Questions about the grid below.
1) Which number is the smallest entry in the last column?
2) Which number is the entry in the top-right corner?
3) Which number is the entry in the bottom-left corner?
4) Which number is the entry just left of 5?
5) Which number is the last entry, reading row by row?
6) Which number is the fifth entry from the end, reading row by row?
7) Which number is the 3rd entry from the end, reading row by row?
8) Which number is the entry in the top-left corner?
[[-71 -60 -27  62 -67 -77 -47  77  51  53]
 [-71 -60 -27  62 -66 -76 -47  77  51  53]
 [-20 -29  46 -52  53  15  49   7  35 -50]
 [-23 -32  51 -58  56  13  54   8  39 -55]
 [-71 -60 -27  62 -67 -77 -47  77  51  53]
 [-72 -60 -27  62 -67 -77 -47  77  51  53]
 [-19 -29  46 -53  53  16  49   6  35 -50]
 [-21 -31  51 -58  55  15  54   6  38 -54]
 [-71 -60 -27  62 -66 -76 -47  77  51  53]
 [-71 -60 -27  62 -66 -76 -47  77  51  53]
 [-20 -29  46 -52  52  14  49   7  35 -49]
 [-18 -29  47 -54  54  17  50   5  35 -50]
 [-71 -60 -27  62 -66 -76 -47  77  51  53]
 [-71 -60 -26  62 -66 -76 -47  77  51  53]
 [-70 -59 -27  61 -66 -76 -47  76  50  52]]
1) -55
2) 53
3) -70
4) 50
5) 52
6) -76
7) 76
8) -71

array([[  3,  -6,  -3,  -1,   2,   0,  -1,  -2,   5,   1,   1],
       [-70, -71,  70, -72,  71,  71,  71, -72,  71, -71,  71],
       [ 75,  75, -74,  76, -75, -75, -75,  77, -75,  76, -75],
       [  3,  -5,  -3,  -1,   1,   0,  -1,  -2,   5,   1,   1],
       [ 76,  75, -75,  77, -75, -75, -75,  77, -76,  76, -75],
       [  3,  -6,  -3,  -2,   2,   0,  -1,  -3,   5,   1,   1],
       [  3,  -5,  -4,  -1,   1,   0,  -1,  -2,   4,   1,   1],
       [  3,  -6,  -3,  -1,   1,   0,  -1,  -2,   5,   1,   1],
       [-70, -71,  70, -72,  71,  71,  71, -72,  71, -71,  71],
       [ 76,  75, -75,  76, -75, -75, -75,  77, -75,  76, -75],
       [-70, -71,  69, -72,  71,  71,  71, -72,  71, -71,  71],
       [  3,  -6,  -3,  -1,   1,   0,  -1,  -2,   5,   1,   1],
       [  3,  -5,  -3,  -1,   1,   0,  -1,  -2,   4,   1,   1],
       [-71, -71,  70, -72,  71,  71,  71, -72,  72, -72,  71],
       [ 75,  75, -74,  76, -75, -75, -75,  77, -75,  76, -75]])
Counting starts at 0.
The entry at row 0, column 1 is -6
The bottom-left entry -> 75
The entry in row 1 and column 0? -70
The bottom-right entry? -75
The entry at the centre -> 0
The entry in row 0 and column 0 -> 3
The entry in the top-right corner is 1
The entry just right of the centre entry? -1
The entry directly above the centre entry? 0
The entry in row 2 and column 1? 75
The entry in row 1 and column 2? 70
The entry directly above the smallest entry is 5
The bottom entry of the column that holds the smallest entry -> -75
The entry at row 0, column 2 is -3
The entry directly below the smallest entry is 5
The entry directly below the centre entry is 71
The entry at row 1, column 1 -> -71
The entry in row 2 and column 0? 75
The smallest entry -> -76
The entry just left of the centre entry is 1

m =
array([[151, 210, 201, 161, 222, 153, 159, 226,  90, 125, 162, 116, 156,
        111, 180],
       [180, 147, 133, 131, 186, 171, 113, 171, 114, 168, 193, 181, 174,
        101, 189],
       [126, 196, 211, 205, 190, 118, 195, 203, 127,  99,  94,  80, 127,
        151, 113],
       [108, 197, 200, 187, 175, 110, 198, 198, 163, 121,  87,  74, 107,
        174,  91],
       [ 67, 168, 129, 179, 136,  79, 189, 144, 234, 182, 130, 162,  92,
        126,  98],
       [198, 169, 203, 104, 191, 194, 125, 175, 182, 136,  79,  78,  97,
        201,  75],
       [123, 231, 213, 192, 239, 130, 192, 235, 162, 141,  92,  74, 114,
        119, 103],
       [ 69, 152, 109, 187, 132,  80, 185, 137, 136, 137, 173, 178, 153,
         81, 162],
       [115, 155, 116, 140, 205, 121, 151, 179, 204, 231, 185, 214, 120,
        104, 152],
       [119, 178, 136, 163, 179, 122, 160, 185, 148, 186, 193, 188, 158,
         93, 178],
       [192, 120, 146, 135,  73, 176, 133, 110,  64,  66, 170, 107, 212,
        187, 197]])
The entry just right of 195 -> 203
Report the smallest entry.
Answer: 64
Report the entry just right of the largest entry.
Answer: 130
Report the entry just left of 222.
Answer: 161
The entry just right of 81 -> 162
The entry just left of the largest entry is 192

[[22, -31, -48, 42, 50, 29, 68, 5, 19, 4, -20, 1, 13, 7, 58],
 [20, -11, 25, -34, 21, 54, 40, 38, -34, 52, -47, -55, 59, 31, 43],
 [36, -35, -23, -58, 11, 82, 64, 69, -23, 84, -55, -65, 76, 56, 69],
 [21, -11, -43, 27, 0, -14, 6, -2, 52, -23, 22, 35, -25, 16, 4],
 [-3, 17, 72, 29, 51, 8, 20, -19, -37, -8, -29, -25, 23, -15, 15]]
Indices start at 0.
The entry in row 0 and column 2 -> -48
Which number is the smallest entry? -65
The entry in row 2 and column 1: -35
Which number is the entry in row 0 and column 0? 22
The entry in row 0 and column 1 -> -31
Which number is the entry at row 2, column 0? 36
The bottom-left entry: -3
The entry directly below the largest entry: -23
The top entry of the column that holds the largest entry is 4
The bottom entry of the column that holds the smallest entry is -25
The bottom-right entry is 15
The entry just right of 40 -> 38
The entry in the top-right corner -> 58
The entry at row 2, column 2: -23
The entry just right of -58 -> 11
Which number is the entry just left of 54? 21
The entry just right of 64 -> 69
The entry directly above the largest entry is 52
The entry just left of 31: 59
Which number is the entry at row 1, column 0? 20
The entry directly below 58: 43
The entry directly below the centre entry is -2
Which number is the entry just right of the centre entry? -23
The entry directly below the smallest entry -> 35
Which number is the entry at row 1, column 2? 25
Which number is the entry directly below 16? -15
